Below is a small trained network, with its code and all its weights. Each question gives an input and a class and asks what happens when units are switched off, that is, made to give their printed mean instead of their output.

import numpy as np


def w(rows, s, z=0):
    codes = np.array(rows[::2]) - 128.0
    scale = np.full(codes.shape[1], s)
    scale[-1] = z or s
    return codes * scale


def f(y):
    return np.maximum(y, 0)


def log_softmax(a):
    a = a - a.max(-1, keepdims=True)
    return a - np.log(np.exp(a).sum(-1, keepdims=True))


def net(x, mask):
    res = np.array(x, float).reshape(1, 5) / 4 @ E
    y = f(res @ A[0][:, :-1].T + A[0][:, -1])
    res = res + np.where(mask, y, B[0][:, -1]) @ B[0][:, :-1]
    return log_softmax(res[-1] @ U[:, :-1].T + U[:, -1])


A, B = {}, {}
E = w([
[87,80,153,86,158,105,164,216,175,96,129],'x0',
[198,159,131,140,7,147,176,124,168,164,119],'x1',
[117,128,150,142,127,112,136,127,120,143,120],'x2',
[150,129,131,124,149,139,134,130,136,132,140],'x3',
[73,171,134,183,88,204,153,144,86,94,201],'x4',
],0.021)
A[0] = w([
[137,167,155,80,21,96,197,193,206,182,151,136],'neuron 1',
[124,149,110,155,26,189,231,163,199,125,125,60],'neuron 2',
[214,174,103,139,48,138,174,29,131,216,99,189],'neuron 3',
[154,122,73,155,164,115,5,11,66,178,98,246],'neuron 4',
[96,200,79,223,121,238,109,66,79,122,187,200],'neuron 5',
[45,110,143,180,92,230,254,121,96,62,178,117],'neuron 6',
[126,36,70,60,120,89,125,48,172,174,95,253],'neuron 7',
],0.0088,0.0058)
B[0] = w([
[154,91,61,159,184,165,174,132,136,142,30,223],'neuron 1',
[220,48,204,153,116,170,185,91,66,155,49,218],'neuron 2',
[171,171,100,194,74,137,157,53,144,132,132,253],'neuron 3',
[234,182,156,8,175,127,102,166,52,106,117,229],'neuron 4',
[118,196,157,184,123,109,98,144,55,190,204,246],'neuron 5',
[177,90,184,91,138,192,116,247,71,90,154,229],'neuron 6',
[148,68,129,106,140,83,176,40,170,147,87,212],'neuron 7',
],0.011,0.025)
U = w([
[218,160,165,62,108,156,159,144,64,130,99,186],'0',
[171,255,63,137,52,122,157,32,185,133,98,73],'1',
[67,84,113,47,162,43,144,196,207,118,116,250],'2',
[130,113,51,153,117,146,177,131,242,138,55,45],'3',
[74,226,180,123,103,117,60,163,83,164,215,124],'4',
[154,181,124,207,29,184,145,137,107,191,180,9],'5',
[27,134,130,95,110,178,182,229,95,16,214,185],'6',
],0.0095,0.0026)

Each question gives the input, the list of numbers given to net, and the class t.
The units are the neurons (one row each of A and B). Each row of codes is followed by its name. A weight is (code - 128) times the scale printed after its matrix; where a second scale follows, it is the last column's (A, B and U).
mask holds one flag per neuron, in row order. A switched-off neuron (its flag False) gives its mean, the last column of its row in B, instead of its output. The means were averaged over made-up inputs and are rounded, as every weight is.
A unit's drop is (log p(t) with every unit on - log p(t) with that unit switched off) / (log p(t) with every unit on - log p(t) with every unit switched off).
The circuit of an input: a set's keep is (log p(t) with only the set's units on - log p(t) with every unit switched off) / (log p(t) with every unit on - log p(t) with every unit switched off). Starting from all 7 units, units are removed one at a time, each time the one whose removal leaves the highest keep (on an exact tie, the one counted first), for as long as the keep stays at least 0.8.
units of the circuit, in order: the units of the circuit, biggest drop first
most important unit: the unit with the biggest drop
k most important neurons: the k neurons with the biggest drops, biggest first
drop of u: that unit's drop, to one decimal
input [0,-1,-4,3,7], class 4: units of the circuit, in order -> (neuron 5; neuron 3)
input [-7,3,-2,-2,-5], class 1: units of the circuit, in order -> (neuron 3)
input [-1,-5,2,2,2], class 4: units of the circuit, in order -> (neuron 2; neuron 1)
input [1,-4,8,-5,-7], class 2: 2 most important neurons -> (neuron 2; neuron 3)
input [6,0,5,-6,6], class 6: units of the circuit, in order -> (neuron 4; neuron 3)
input [-5,1,-3,-2,-6], class 1: 2 most important neurons -> (neuron 6; neuron 3)
input [-6,1,-8,4,-6], class 1: 3 most important neurons -> (neuron 3; neuron 6; neuron 2)
input [-1,7,-2,8,3], class 5: 2 most important neurons -> (neuron 4; neuron 3)
input [-2,-6,6,-3,1], class 4: 2 most important neurons -> (neuron 2; neuron 1)
input [0,-2,-6,-3,8], class 4: 2 most important neurons -> (neuron 5; neuron 1)
input [0,6,4,6,2], class 5: 3 most important neurons -> (neuron 4; neuron 3; neuron 7)
input [-1,5,0,-1,-8], class 1: drop of neuron 3 -> 0.1
input [3,7,-3,8,-7], class 3: drop of neuron 1 -> 0.1
input [-2,2,6,4,-2], class 1: drop of neuron 6 -> 0.2
input [4,-5,0,0,1], class 6: most important unit -> neuron 7
input [0,6,-2,-8,-4], class 1: drop of neuron 6 -> 0.2
